Below are the code and all the weights of a small trained network. Each question names an input and a class and asks about switching units off, where a switched-off unit gives its printed mean instead of its output.

import numpy as np


def w(rows, s, z=0):
    codes = np.array(rows[::2]) - 128.0
    scale = np.full(codes.shape[1], s)
    scale[-1] = z or s
    return codes * scale


def norm(h):
    return h / np.sqrt((h * h).mean(-1, keepdims=True) + 1e-5)


def f(y):
    return np.maximum(y, 0)


def log_softmax(a):
    a = a - a.max(-1, keepdims=True)
    return a - np.log(np.exp(a).sum(-1, keepdims=True))


def net(x, mask):
    res = np.array(x, float).reshape(1, 4) / 4 @ E
    u = 0
    for l in range(4):
        y = f(norm(res) @ A[l][:, :-1].T + A[l][:, -1])
        res = res + np.where(mask[u : u + 7], y, B[l][:, -1]) @ B[l][:, :-1]
        u += 7
    return log_softmax(norm(res)[-1] @ U[:, :-1].T + U[:, -1])


A, B = {}, {}
E = w([
[128,119,188,17,170,125,90,136,120,141],'x0',
[153,140,178,98,84,44,54,91,138,160],'x1',
[133,176,96,108,131,170,79,53,133,185],'x2',
[98,217,26,173,150,114,221,249,97,185],'x3',
],0.0022)
A[0] = w([
[183,99,113,220,49,74,96,116,133,107,70],'0.n0',
[131,185,140,57,90,42,71,160,122,187,30],'0.n1',
[122,44,207,114,112,131,191,182,144,44,43],'0.n2',
[209,136,137,204,61,55,71,136,136,133,3],'0.n3',
[127,124,108,150,131,122,129,131,130,129,113],'0.n4',
[112,138,136,125,126,154,75,5,116,150,129],'0.n5',
[121,79,106,167,113,177,143,89,150,81,129],'0.n6',
],0.002,0.0026)
B[0] = w([
[12,153,127,49,141,90,190,88,122,110,188],'0.n0',
[185,194,164,127,169,57,107,173,144,165,182],'0.n1',
[107,75,173,174,187,86,123,173,96,51,188],'0.n2',
[4,153,117,74,113,76,189,80,120,135,156],'0.n3',
[137,144,126,139,134,116,147,114,115,119,141],'0.n4',
[193,136,117,117,140,111,47,85,163,92,251],'0.n5',
[179,169,144,122,190,60,91,185,103,161,205],'0.n6',
],0.0024,0.0016)
A[1] = w([
[176,79,175,109,63,75,58,108,108,122,114],'1.n0',
[150,118,47,254,92,152,150,174,119,150,6],'1.n1',
[148,154,146,99,118,109,115,172,138,196,59],'1.n2',
[60,133,54,142,163,178,228,191,59,170,57],'1.n3',
[142,150,53,170,115,225,129,75,175,140,35],'1.n4',
[128,203,78,113,99,152,110,95,137,208,139],'1.n5',
[128,137,115,48,173,219,168,164,87,164,3],'1.n6',
],0.0026,0.0024)
B[1] = w([
[132,169,101,125,117,181,181,125,187,147,243],'1.n0',
[252,179,155,186,50,176,170,119,129,109,193],'1.n1',
[141,160,122,113,162,112,103,158,112,128,157],'1.n2',
[127,188,121,108,99,190,160,74,243,115,254],'1.n3',
[111,120,72,160,172,93,99,159,75,162,166],'1.n4',
[115,59,140,159,168,91,149,195,85,38,212],'1.n5',
[25,144,76,36,170,96,115,127,163,90,157],'1.n6',
],0.0035,0.0023)
A[2] = w([
[119,101,125,117,124,154,126,125,136,173,64],'2.n0',
[163,142,110,167,75,111,113,110,107,146,109],'2.n1',
[116,27,161,158,122,142,157,171,123,98,28],'2.n2',
[149,61,218,66,86,198,39,3,132,145,7],'2.n3',
[83,131,109,145,129,104,192,208,55,172,141],'2.n4',
[108,116,79,175,138,143,111,112,108,170,62],'2.n5',
[130,48,168,137,150,137,180,185,129,101,39],'2.n6',
],0.0025,0.0021)
B[2] = w([
[109,122,115,117,132,122,118,127,128,118,128],'2.n0',
[80,105,126,92,148,147,132,117,131,136,157],'2.n1',
[102,101,152,108,152,120,125,168,90,130,152],'2.n2',
[248,154,138,107,99,186,110,61,254,100,250],'2.n3',
[164,115,164,114,134,183,94,70,166,128,213],'2.n4',
[129,100,138,145,121,144,122,128,100,126,137],'2.n5',
[113,112,137,142,130,152,122,143,89,116,158],'2.n6',
],0.0043,0.0024)
A[3] = w([
[159,148,171,73,146,70,63,187,64,243,40],'3.n0',
[128,146,50,218,132,152,149,125,145,133,58],'3.n1',
[105,19,191,128,152,141,148,180,65,79,2],'3.n2',
[39,131,102,41,165,167,151,152,119,177,31],'3.n3',
[91,85,151,148,13,49,133,88,91,157,10],'3.n4',
[136,105,158,139,135,136,153,154,127,105,74],'3.n5',
[120,104,60,201,143,139,67,59,3,147,20],'3.n6',
],0.0034,0.0018)
B[3] = w([
[210,183,210,207,159,41,97,184,43,192,217],'3.n0',
[178,90,147,155,46,154,118,131,71,187,251],'3.n1',
[68,18,200,177,107,143,135,191,54,62,201],'3.n2',
[40,107,78,77,157,92,99,105,114,53,189],'3.n3',
[8,104,86,88,118,82,183,56,135,243,160],'3.n4',
[112,113,164,124,104,161,146,135,78,140,163],'3.n5',
[109,4,77,121,162,155,28,127,66,211,161],'3.n6',
],0.0031,0.0019)
U = w([
[193,212,186,125,176,24,84,204,86,207,138],'0',
[138,47,42,187,129,159,39,97,37,196,108],'1',
[105,153,105,75,174,95,87,128,67,89,1],'2',
[176,207,65,231,47,208,254,175,141,138,159],'3',
[76,10,214,142,130,146,165,194,86,15,148],'4',
[20,107,122,122,65,26,186,60,149,177,104],'5',
[15,180,40,19,225,177,168,169,171,79,120],'6',
[223,109,176,55,120,158,51,17,251,79,171],'7',
],0.0077,0.0049)

Each question gives the input, the list of numbers given to net, and the class t.
The units are the neurons (one row each of A and B). Each row of codes is followed by its name. A weight is (code - 128) times the scale printed after its matrix; where a second scale follows, it is the last column's (A, B and U).
mask holds one flag per neuron, layer by layer. A switched-off neuron (its flag False) gives its mean, the last column of its row in B, instead of its output. The means were averaged over made-up inputs and are rounded, as every weight is.
A unit's drop is (log p(t) with every unit on - log p(t) with that unit switched off) / (log p(t) with every unit on - log p(t) with every unit switched off).
The circuit of an input: a set's keep is (log p(t) with only the set's units on - log p(t) with every unit switched off) / (log p(t) with every unit on - log p(t) with every unit switched off). Starting from the 12 units with the biggest drops (on a tie, the unit counted first), units are removed one at a time, each time the one whose removal leaves the highest keep (on an exact tie, the one counted first), for as long as the keep stays at least 0.8.
circuit, biggest first: the units of the circuit, biggest drop first
unit that matters most: the unit with the biggest drop
top k neurons: the k neurons with the biggest drops, biggest first
top k neurons in layer l: the k neurons of layer l with the biggest drops, biggest first
drop of u: that unit's drop, to one decimal
input [-5,8,8,4], class 1: circuit, biggest first	(3.n6 1.n5 2.n3)
input [-7,-5,7,-1], class 1: unit that matters most	3.n6
input [-8,-2,0,-5], class 1: top 2 neurons in layer 1	(1.n3 1.n4)
input [5,8,-2,0], class 0: top 2 neurons	(0.n1 3.n0)
input [4,-8,1,-3], class 6: top 2 neurons	(1.n6 1.n5)
input [-4,5,3,2], class 5: circuit, biggest first	(0.n3 0.n0 2.n3)
input [3,-4,8,1], class 6: top 2 neurons	(1.n6 3.n3)
input [3,6,-5,-1], class 0: top 2 neurons	(1.n3 0.n1)
input [3,-5,0,5], class 6: top 3 neurons	(1.n6 3.n3 2.n3)
input [-8,-1,-2,-4], class 5: top 2 neurons	(0.n0 2.n3)
input [-1,-5,1,-2], class 1: top 2 neurons	(2.n3 1.n4)
input [-6,-8,-2,-5], class 4: top 2 neurons in layer 1	(1.n0 1.n3)
input [-8,0,7,3], class 1: top 2 neurons in layer 1	(1.n4 1.n0)
input [2,-8,0,1], class 6: circuit, biggest first	(1.n6)
input [-7,3,-3,-1], class 5: drop of 0.n0	0.1
input [-8,4,5,0], class 1: drop of 1.n3	0.0
input [-1,3,-3,1], class 5: drop of 2.n3	0.7
